Below are the code and all the weights of a small trained network. Each question names an input and a target symbol and asks about switching units off, where a switched-off unit gives its printed mean instead of its output.

import numpy as np


def w(rows, s, z=0):
    codes = np.array(rows[::2]) - 128.0
    scale = np.full(codes.shape[1], s)
    scale[-1] = z or s
    return codes * scale


def f(y):
    return y / 2 * (1 + np.tanh(0.7978845608 * (y + 0.044715 * y**3)))


def softmax(a):
    e = np.exp(a - a.max(-1, keepdims=True))
    return e / e.sum(-1, keepdims=True)


def log_softmax(a):
    a = a - a.max(-1, keepdims=True)
    return a - np.log(np.exp(a).sum(-1, keepdims=True))


def net(x, mask):
    ids = ['βγεζημω'.index(c) for c in x.split()]
    T = len(ids)
    res = E[ids] + P[:T]
    r = res
    for j in range(2):
        rows = slice(4 * j, 4 * j + 4)
        q, k, v = (r @ M[0][rows].T for M in (Q, K, V))
        z = softmax(np.where(np.tri(T) > 0, q @ k.T / 4**0.5, -1e9)) @ v
        o = O[0][rows]
        res = res + np.where(mask[j], z, o[:, -1]) @ o[:, :-1]
    y = f(res @ A[0][:, :-1].T + A[0][:, -1])
    res = res + np.where(mask[2:10], y, B[0][:, -1]) @ B[0][:, :-1]
    return log_softmax(res[-1] @ U[:, :-1].T + U[:, -1])


Q, K, V, O, A, B = {}, {}, {}, {}, {}, {}
E = w([
[118,61,192,31,220],'β',
[121,127,138,202,119],'γ',
[123,116,107,170,127],'ε',
[115,134,127,157,171],'ζ',
[115,88,91,119,197],'η',
[147,49,109,173,153],'μ',
[151,36,9,74,139],'ω',
],0.014)
P = w([
[79,125,133,26,26],'0',
[34,107,191,104,103],'1',
[201,156,143,136,139],'2',
[70,220,69,42,118],'3',
[29,91,147,148,127],'4',
[201,128,82,157,158],'5',
[98,236,3,52,130],'6',
[47,75,92,163,170],'7',
],0.011)
Q[0] = w([
[156,182,154,145,210],'H1',
[149,121,104,136,86],'H1',
[83,77,90,108,152],'H1',
[201,196,166,36,74],'H1',
[129,124,91,106,100],'H2',
[75,2,176,142,165],'H2',
[197,113,183,81,167],'H2',
[121,172,41,225,120],'H2',
],0.027)
K[0] = w([
[149,164,158,122,172],'H1',
[88,113,106,130,103],'H1',
[95,83,89,118,178],'H1',
[116,118,230,46,104],'H1',
[154,90,148,162,163],'H2',
[2,118,88,106,126],'H2',
[120,133,189,76,96],'H2',
[144,171,107,184,173],'H2',
],0.033)
V[0] = w([
[130,237,173,214,83],'H1',
[34,138,192,254,118],'H1',
[183,76,200,136,21],'H1',
[99,156,102,109,231],'H1',
[244,152,89,69,138],'H2',
[161,162,87,114,87],'H2',
[102,69,131,152,106],'H2',
[6,165,111,28,52],'H2',
],0.0061)
O[0] = w([
[138,134,46,168,213,1],'H1',
[130,69,41,143,184,43],'H1',
[189,138,113,155,98,86],'H1',
[86,142,119,97,160,151],'H1',
[135,90,104,63,86,141],'H2',
[114,127,86,91,115,131],'H2',
[104,134,109,144,110,145],'H2',
[65,80,1,158,194,140],'H2',
],0.0083,0.0081)
A[0] = w([
[112,134,48,150,115,124],'N1',
[193,195,139,144,167,117],'N2',
[165,153,129,203,251,67],'N3',
[232,135,82,79,132,146],'N4',
[210,120,89,206,145,3],'N5',
[127,183,63,143,233,66],'N6',
[99,94,137,192,217,52],'N7',
[199,30,109,96,150,85],'N8',
],0.018,0.0058)
B[0] = w([
[107,133,179,116,147,197],'N1',
[83,102,83,79,210,192],'N2',
[134,162,249,147,156,219],'N3',
[135,130,62,157,189,255],'N4',
[174,156,97,119,3,169],'N5',
[185,71,129,60,80,184],'N6',
[159,124,43,164,127,227],'N7',
[108,157,173,209,107,209],'N8',
],0.025,0.0047)
U = w([
[2,63,207,107,111,253],'β',
[100,135,154,76,140,132],'γ',
[88,79,102,94,155,119],'ε',
[86,68,191,125,189,93],'ζ',
[113,20,187,117,159,93],'η',
[94,75,186,136,134,58],'μ',
[65,76,161,175,173,99],'ω',
],0.0057)

Each question gives the input, a string of symbols that net reads in full, and the target symbol t.
The units are the heads (4 rows each of Q, K, V and O) and the neurons (one row each of A and B). Each row of codes is followed by its name. A weight is (code - 128) times the scale printed after its matrix; where a second scale follows, it is the last column's (O, A, B and U).
mask holds one flag per unit, heads first, then neurons. A switched-off unit (its flag False) gives its mean, the last column of its rows in O or B, instead of its output. The means were averaged over made-up inputs and are rounded, as every weight is.
A unit's drop is (log p(t) with every unit on - log p(t) with that unit switched off) / (log p(t) with every unit on - log p(t) with every unit switched off).
The circuit of an input: a set's keep is (log p(t) with only the set's units on - log p(t) with every unit switched off) / (log p(t) with every unit on - log p(t) with every unit switched off). Starting from all 10 units, units are removed one at a time, each time the one whose removal leaves the highest keep (on an exact tie, the one counted first), for as long as the keep stays at least 0.8.
circuit, biggest first: the units of the circuit, biggest drop first
most important unit: the unit with the biggest drop
k most important neurons: the k neurons with the biggest drops, biggest first
which heads matter: for each layer, one digit per head in row order, 1 if its drop is at least 0.15 and else 0, layers parted by /
drop when u is switched off: that unit's drop, to one decimal
input γ ζ ω ω γ γ β γ, target μ: most important unit -> N3
input ζ ω μ γ β, target ω: 2 most important neurons -> N7; N8
input ζ γ μ, target μ: 2 most important neurons -> N5; N3
input η μ γ η ζ, target ε: circuit, biggest first -> N7; H1; H2
input ζ η ω, target ω: circuit, biggest first -> N8; N4
input η ω ε β β, target ε: 3 most important neurons -> N7; N3; N1
input ω ε η ζ η γ ε μ, target ω: circuit, biggest first -> N7; H1; N8
input ω μ η ζ γ, target ε: 2 most important neurons -> N7; N8
input ω ω ε, target ε: 3 most important neurons -> N2; N4; N5
input ω μ ω γ ω ζ γ ζ, target η: which heads matter -> 10
input ζ ζ η, target η: 3 most important neurons -> N6; N3; N7
input ζ ω μ η μ, target ω: 2 most important neurons -> N7; N8
input ω ω ζ γ γ, target η: which heads matter -> 11
input ω μ γ, target γ: which heads matter -> 10
input β ζ μ ζ β, target ω: circuit, biggest first -> N8; H2; H1
input ζ β ω ω ω ε, target ε: 3 most important neurons -> N3; N2; N4
input ζ ω μ, target μ: most important unit -> H1
input ω ω μ ε ζ γ η γ, target ε: 4 most important neurons -> N7; N3; N8; N6
input ε η ζ ω γ γ ζ ε, target η: drop when H2 is switched off -> 0.3
input μ ε ζ ω ω ω, target ω: drop when N4 is switched off -> 0.7
input ζ ω γ ζ ζ, target η: drop when N6 is switched off -> 1.1
